Here is a tiny trained network, its code and every weight. The questions are about switching its units off for an input and a target symbol, where a switched-off unit gives its printed mean instead of its output.

import numpy as np


def w(rows, s, z=0):
    codes = np.array(rows[::2]) - 128.0
    scale = np.full(codes.shape[1], s)
    scale[-1] = z or s
    return codes * scale


def norm(h):
    return h / np.sqrt((h * h).mean(-1, keepdims=True) + 1e-5)


def f(y):
    return np.maximum(y, 0)


def softmax(a):
    e = np.exp(a - a.max(-1, keepdims=True))
    return e / e.sum(-1, keepdims=True)


def log_softmax(a):
    a = a - a.max(-1, keepdims=True)
    return a - np.log(np.exp(a).sum(-1, keepdims=True))


def net(x, mask):
    ids = ['ΠΣαγεητφω'.index(c) for c in x.split()]
    T = len(ids)
    res = E[ids] + P[:T]
    r = norm(res)
    for j in range(3):
        rows = slice(3 * j, 3 * j + 3)
        q, k, v = (r @ M[0][rows].T for M in (Q, K, V))
        z = softmax(np.where(np.tri(T) > 0, q @ k.T / 3**0.5, -1e9)) @ v
        o = O[0][rows]
        res = res + np.where(mask[j], z, o[:, -1]) @ o[:, :-1]
    y = f(norm(res) @ A[0][:, :-1].T + A[0][:, -1])
    res = res + np.where(mask[3:7], y, B[0][:, -1]) @ B[0][:, :-1]
    return log_softmax(norm(res)[-1] @ U[:, :-1].T + U[:, -1])


Q, K, V, O, A, B = {}, {}, {}, {}, {}, {}
E = w([
[3,113,173,84,110],'Π',
[190,168,89,163,200],'Σ',
[42,193,131,96,87],'α',
[172,157,111,183,222],'γ',
[37,126,159,70,58],'ε',
[163,104,80,51,115],'η',
[144,123,88,102,223],'τ',
[169,71,110,121,207],'φ',
[202,212,99,190,93],'ω',
],0.017)
P = w([
[108,22,1,189,102],'0',
[103,176,38,71,230],'1',
[199,69,191,108,170],'2',
[152,211,138,5,219],'3',
[142,25,156,208,34],'4',
[198,136,239,16,132],'5',
[70,63,86,174,144],'6',
[104,167,83,93,83],'7',
[176,48,196,140,129],'8',
],0.0084)
Q[0] = w([
[158,103,122,150,175],'head 0',
[111,152,139,103,53],'head 0',
[133,151,164,109,138],'head 0',
[202,71,50,159,166],'head 1',
[169,109,172,129,150],'head 1',
[154,152,161,84,103],'head 1',
[112,102,70,156,98],'head 2',
[89,170,151,83,4],'head 2',
[152,129,128,119,126],'head 2',
],0.043)
K[0] = w([
[95,108,93,171,101],'head 0',
[159,160,212,94,153],'head 0',
[101,155,97,136,153],'head 0',
[177,125,10,156,107],'head 1',
[124,107,118,129,189],'head 1',
[163,163,142,79,127],'head 1',
[156,77,185,164,101],'head 2',
[184,177,253,70,155],'head 2',
[106,123,148,143,165],'head 2',
],0.037)
V[0] = w([
[215,112,88,115,84],'head 0',
[150,56,185,218,181],'head 0',
[220,96,202,201,30],'head 0',
[186,123,25,147,134],'head 1',
[3,125,130,176,120],'head 1',
[28,132,81,154,77],'head 1',
[24,51,215,174,239],'head 2',
[126,36,111,17,98],'head 2',
[43,209,114,142,97],'head 2',
],0.031)
O[0] = w([
[129,96,126,222,104,155],'head 0',
[150,166,234,177,151,102],'head 0',
[39,166,145,207,235,6],'head 0',
[156,168,76,113,239,243],'head 1',
[119,92,85,63,57,110],'head 1',
[152,91,112,9,61,147],'head 1',
[237,240,252,141,121,120],'head 2',
[66,203,67,226,78,204],'head 2',
[95,160,143,7,124,105],'head 2',
],0.023,0.02)
A[0] = w([
[148,154,102,152,174,43],'neuron 0',
[49,58,99,106,135,254],'neuron 1',
[95,86,113,32,43,233],'neuron 2',
[73,45,131,209,2,195],'neuron 3',
],0.056,0.0026)
B[0] = w([
[92,103,96,99,114,219],'neuron 0',
[123,162,215,131,120,194],'neuron 1',
[122,52,120,50,57,253],'neuron 2',
[116,54,161,112,2,235],'neuron 3',
],0.054,0.034)
U = w([
[121,243,177,97,131,157],'Π',
[126,1,66,139,212,2],'Σ',
[117,107,155,33,97,149],'α',
[210,103,210,122,191,139],'γ',
[18,200,73,114,132,74],'ε',
[83,73,140,193,74,216],'η',
[218,122,60,154,114,71],'τ',
[135,153,154,239,138,211],'φ',
[23,126,220,131,189,140],'ω',
],0.0096,0.0038)

Each question gives the input, a string of symbols that net reads in full, and the target symbol t.
The units are the heads (3 rows each of Q, K, V and O) and the neurons (one row each of A and B). Each row of codes is followed by its name. A weight is (code - 128) times the scale printed after its matrix; where a second scale follows, it is the last column's (O, A, B and U).
mask holds one flag per unit, heads first, then neurons. A switched-off unit (its flag False) gives its mean, the last column of its rows in O or B, instead of its output. The means were averaged over made-up inputs and are rounded, as every weight is.
A unit's drop is (log p(t) with every unit on - log p(t) with that unit switched off) / (log p(t) with every unit on - log p(t) with every unit switched off).
The circuit of an input: a set's keep is (log p(t) with only the set's units on - log p(t) with every unit switched off) / (log p(t) with every unit on - log p(t) with every unit switched off). Starting from all 7 units, units are removed one at a time, each time the one whose removal leaves the highest keep (on an exact tie, the one counted first), for as long as the keep stays at least 0.8.
circuit, biggest first: the units of the circuit, biggest drop first
most important unit: the unit with the biggest drop
k most important neurons: the k neurons with the biggest drops, biggest first
heads that matter: for each layer, one digit per head in row order, 1 if its drop is at least 0.15 and else 0, layers parted by /
input ω Σ Π Σ, target ω: heads that matter	101
input τ Σ Π ω η α Σ ε ω, target Σ: most important unit	neuron 3
input ε ω φ α Π ω γ τ, target ε: heads that matter	011
input ε ε γ η φ, target ε: heads that matter	011
input Σ γ ε γ γ τ, target Σ: heads that matter	001
input φ γ Σ, target φ: heads that matter	101
input ε τ ε ω γ α γ η τ, target ε: heads that matter	010
input α Σ ω Σ Σ Σ ε ω, target Σ: circuit, biggest first	[head 1; head 2; neuron 3; neuron 2]
input γ Σ Σ ω α η, target ω: circuit, biggest first	[head 1; head 2; neuron 1; neuron 2]
input Π η τ φ, target Π: circuit, biggest first	[head 2; neuron 2; neuron 3]
input Π ε η α γ Σ τ, target Π: circuit, biggest first	[head 2; neuron 2; neuron 3]
input Π Σ ω Π ω η, target Π: circuit, biggest first	[head 1; neuron 2; neuron 3; head 0]
input η τ η α τ Π η, target τ: heads that matter	011
input ω ω Π φ γ ω τ, target ω: circuit, biggest first	[head 0; head 2; neuron 1; neuron 2]
input Π γ τ η, target γ: circuit, biggest first	[head 2; head 1; neuron 2; neuron 3]
input Σ τ Σ ω Σ α η, target Σ: heads that matter	011
input φ α φ, target φ: heads that matter	101
input γ Σ ε φ Π ω, target φ: circuit, biggest first	[head 1; neuron 2; neuron 3]
input φ η η ε γ τ, target φ: 2 most important neurons	[neuron 2; neuron 3]
input Π γ ω Σ Σ ε γ, target Π: heads that matter	001
input ε η γ Π τ Σ γ, target ε: most important unit	head 1
input Σ ε ε α α τ Σ, target Σ: most important unit	head 2
input τ η γ α Σ, target τ: heads that matter	110
input γ η ε γ φ ε ε φ Σ, target γ: heads that matter	101
input τ ω ω, target τ: heads that matter	110
